Here is a tiny trained network, its code and every weight. The questions are about switching its units off for an input and a target symbol, where a switched-off unit gives its printed mean instead of its output.

import numpy as np


def w(rows, s, z=0):
    codes = np.array(rows[::2]) - 128.0
    scale = np.full(codes.shape[1], s)
    scale[-1] = z or s
    return codes * scale


def norm(h):
    return h / np.sqrt((h * h).mean(-1, keepdims=True) + 1e-5)


def f(y):
    return np.maximum(y, 0)


def softmax(a):
    e = np.exp(a - a.max(-1, keepdims=True))
    return e / e.sum(-1, keepdims=True)


def log_softmax(a):
    a = a - a.max(-1, keepdims=True)
    return a - np.log(np.exp(a).sum(-1, keepdims=True))


def net(x, mask):
    ids = ['δεζηπτ'.index(c) for c in x.split()]
    T = len(ids)
    res = E[ids] + P[:T]
    r = norm(res)
    for j in range(2):
        rows = slice(3 * j, 3 * j + 3)
        q, k, v = (r @ M[0][rows].T for M in (Q, K, V))
        z = softmax(np.where(np.tri(T) > 0, q @ k.T / 3**0.5, -1e9)) @ v
        o = O[0][rows]
        res = res + np.where(mask[j], z, o[:, -1]) @ o[:, :-1]
    y = f(norm(res) @ A[0][:, :-1].T + A[0][:, -1])
    res = res + np.where(mask[2:26], y, B[0][:, -1]) @ B[0][:, :-1]
    return log_softmax(norm(res)[-1] @ U[:, :-1].T + U[:, -1])


Q, K, V, O, A, B = {}, {}, {}, {}, {}, {}
E = w([
[109,71,115,136],'δ',
[131,69,129,144],'ε',
[130,143,122,143],'ζ',
[99,157,52,132],'η',
[58,102,3,115],'π',
[174,116,58,56],'τ',
],0.0073)
P = w([
[103,196,214,92],'0',
[35,110,110,241],'1',
[48,117,92,241],'2',
[74,96,106,243],'3',
[98,94,103,248],'4',
[108,103,95,253],'5',
[118,111,88,252],'6',
[125,115,86,252],'7',
[129,125,67,249],'8',
],0.0037)
Q[0] = w([
[18,55,110,155],'H1',
[38,177,194,125],'H1',
[147,156,2,219],'H1',
[97,108,177,57],'H2',
[177,86,156,203],'H2',
[110,94,45,150],'H2',
],0.0076)
K[0] = w([
[116,173,157,164],'H1',
[2,70,130,215],'H1',
[69,144,235,35],'H1',
[75,134,113,185],'H2',
[168,127,47,140],'H2',
[155,197,133,50],'H2',
],0.0085)
V[0] = w([
[35,83,12,88],'H1',
[36,52,151,139],'H1',
[119,165,34,80],'H1',
[179,28,96,15],'H2',
[117,196,102,49],'H2',
[39,79,216,254],'H2',
],0.006)
O[0] = w([
[18,182,17,39,129],'H1',
[111,85,128,20,252],'H1',
[21,153,127,184,47],'H1',
[185,77,43,48,156],'H2',
[148,137,73,172,98],'H2',
[106,110,253,126,167],'H2',
],0.0069,0.0029)
A[0] = w([
[162,193,26,142,2],'N1',
[175,161,44,144,74],'N2',
[166,89,130,143,110],'N3',
[149,100,139,108,139],'N4',
[189,89,75,172,209],'N5',
[103,194,193,122,39],'N6',
[74,180,117,100,104],'N7',
[159,85,202,255,91],'N8',
[108,124,222,72,31],'N9',
[125,130,150,79,159],'N10',
[175,141,24,175,103],'N11',
[167,129,151,133,71],'N12',
[44,162,107,140,119],'N13',
[133,42,82,164,183],'N14',
[128,131,130,131,99],'N15',
[156,153,158,201,52],'N16',
[158,80,192,85,101],'N17',
[45,156,108,131,89],'N18',
[50,173,227,110,67],'N19',
[141,157,89,205,135],'N20',
[173,121,168,100,109],'N21',
[223,123,134,87,67],'N22',
[118,101,170,122,165],'N23',
[128,111,92,86,162],'N24',
],0.009,0.0036)
B[0] = w([
[141,38,245,114,189],'N1',
[176,131,78,130,192],'N2',
[117,133,125,147,181],'N3',
[111,145,131,148,187],'N4',
[184,104,154,104,252],'N5',
[117,254,175,48,137],'N6',
[121,114,123,181,159],'N7',
[86,170,117,97,237],'N8',
[153,143,68,154,193],'N9',
[105,171,141,121,178],'N10',
[186,157,86,115,227],'N11',
[140,106,135,115,147],'N12',
[152,99,160,173,187],'N13',
[121,165,150,114,255],'N14',
[135,127,129,127,128],'N15',
[88,51,129,131,155],'N16',
[118,138,80,140,239],'N17',
[135,120,146,146,177],'N18',
[192,139,143,157,186],'N19',
[131,233,128,98,186],'N20',
[112,108,75,104,189],'N21',
[86,118,159,192,188],'N22',
[136,112,141,148,201],'N23',
[106,148,161,156,206],'N24',
],0.0096,0.0052)
U = w([
[60,106,144,7,46],'δ',
[162,16,206,148,231],'ε',
[154,202,230,128,77],'ζ',
[121,179,108,243,4],'η',
[41,105,91,149,251],'π',
[189,143,62,103,108],'τ',
],0.013,0.0025)

Each question gives the input, a string of symbols that net reads in full, and the target symbol t.
The units are the heads (3 rows each of Q, K, V and O) and the neurons (one row each of A and B). Each row of codes is followed by its name. A weight is (code - 128) times the scale printed after its matrix; where a second scale follows, it is the last column's (O, A, B and U).
mask holds one flag per unit, heads first, then neurons. A switched-off unit (its flag False) gives its mean, the last column of its rows in O or B, instead of its output. The means were averaged over made-up inputs and are rounded, as every weight is.
A unit's drop is (log p(t) with every unit on - log p(t) with that unit switched off) / (log p(t) with every unit on - log p(t) with every unit switched off).
The circuit of an input: a set's keep is (log p(t) with only the set's units on - log p(t) with every unit switched off) / (log p(t) with every unit on - log p(t) with every unit switched off). Starting from the 12 units with the biggest drops (on a tie, the unit counted first), units are removed one at a time, each time the one whose removal leaves the highest keep (on an exact tie, the one counted first), for as long as the keep stays at least 0.8.
circuit, biggest first: the units of the circuit, biggest drop first
most important unit: the unit with the biggest drop
top k neurons: the k neurons with the biggest drops, biggest first
heads that matter: for each layer, one digit per head in row order, 1 if its drop is at least 0.15 and else 0, layers parted by /
drop of u: that unit's drop, to one decimal
input ε η ε ε η δ, target η: most important unit	H2
input δ ε ζ τ π, target δ: heads that matter	10
input ε ε ε π ε η, target π: heads that matter	11
input ζ τ δ ε δ ζ, target ζ: top 2 neurons	N8; N5
input ε ζ ε δ, target ζ: heads that matter	01
input ε ε ζ, target ζ: heads that matter	01
input ε η ε η ε, target η: circuit, biggest first	H2; N9; N1; N5
input ε η η η ζ π ε, target π: circuit, biggest first	H2; N5; N8; N20
input ε π δ ε, target π: top 3 neurons	N5; N17; N1
input η ζ τ, target η: circuit, biggest first	H1; N13
input δ ε ε ε ε ε τ η η, target δ: circuit, biggest first	H1; H2; N9
input ε ε τ η ε η, target ε: heads that matter	10
input ε ε π τ π, target ε: heads that matter	10
input τ ε π, target τ: most important unit	H2
input ε ε ε τ, target ε: top 2 neurons	N22; N8
input ζ ε ε ε η τ, target ζ: heads that matter	11
input π η ζ, target π: heads that matter	10
input ζ ε ε τ η, target ζ: heads that matter	00
input ε ε ζ ε, target ζ: heads that matter	01
input π ε δ, target π: heads that matter	10
input η η ε ζ δ ε δ ε τ, target η: most important unit	H1
input δ ε δ τ, target δ: heads that matter	00
input π η τ, target π: heads that matter	10
input ε ε ε ε ε τ ζ ζ δ, target ε: circuit, biggest first	H1; N11
input ε ε η ε ε ε ε ε π, target π: heads that matter	11
input η ζ ε ζ τ η ε δ, target η: drop of N21	0.0
input ζ ε τ, target ζ: drop of H1	0.2
input δ ε ε δ τ τ δ δ, target τ: drop of N8	0.2
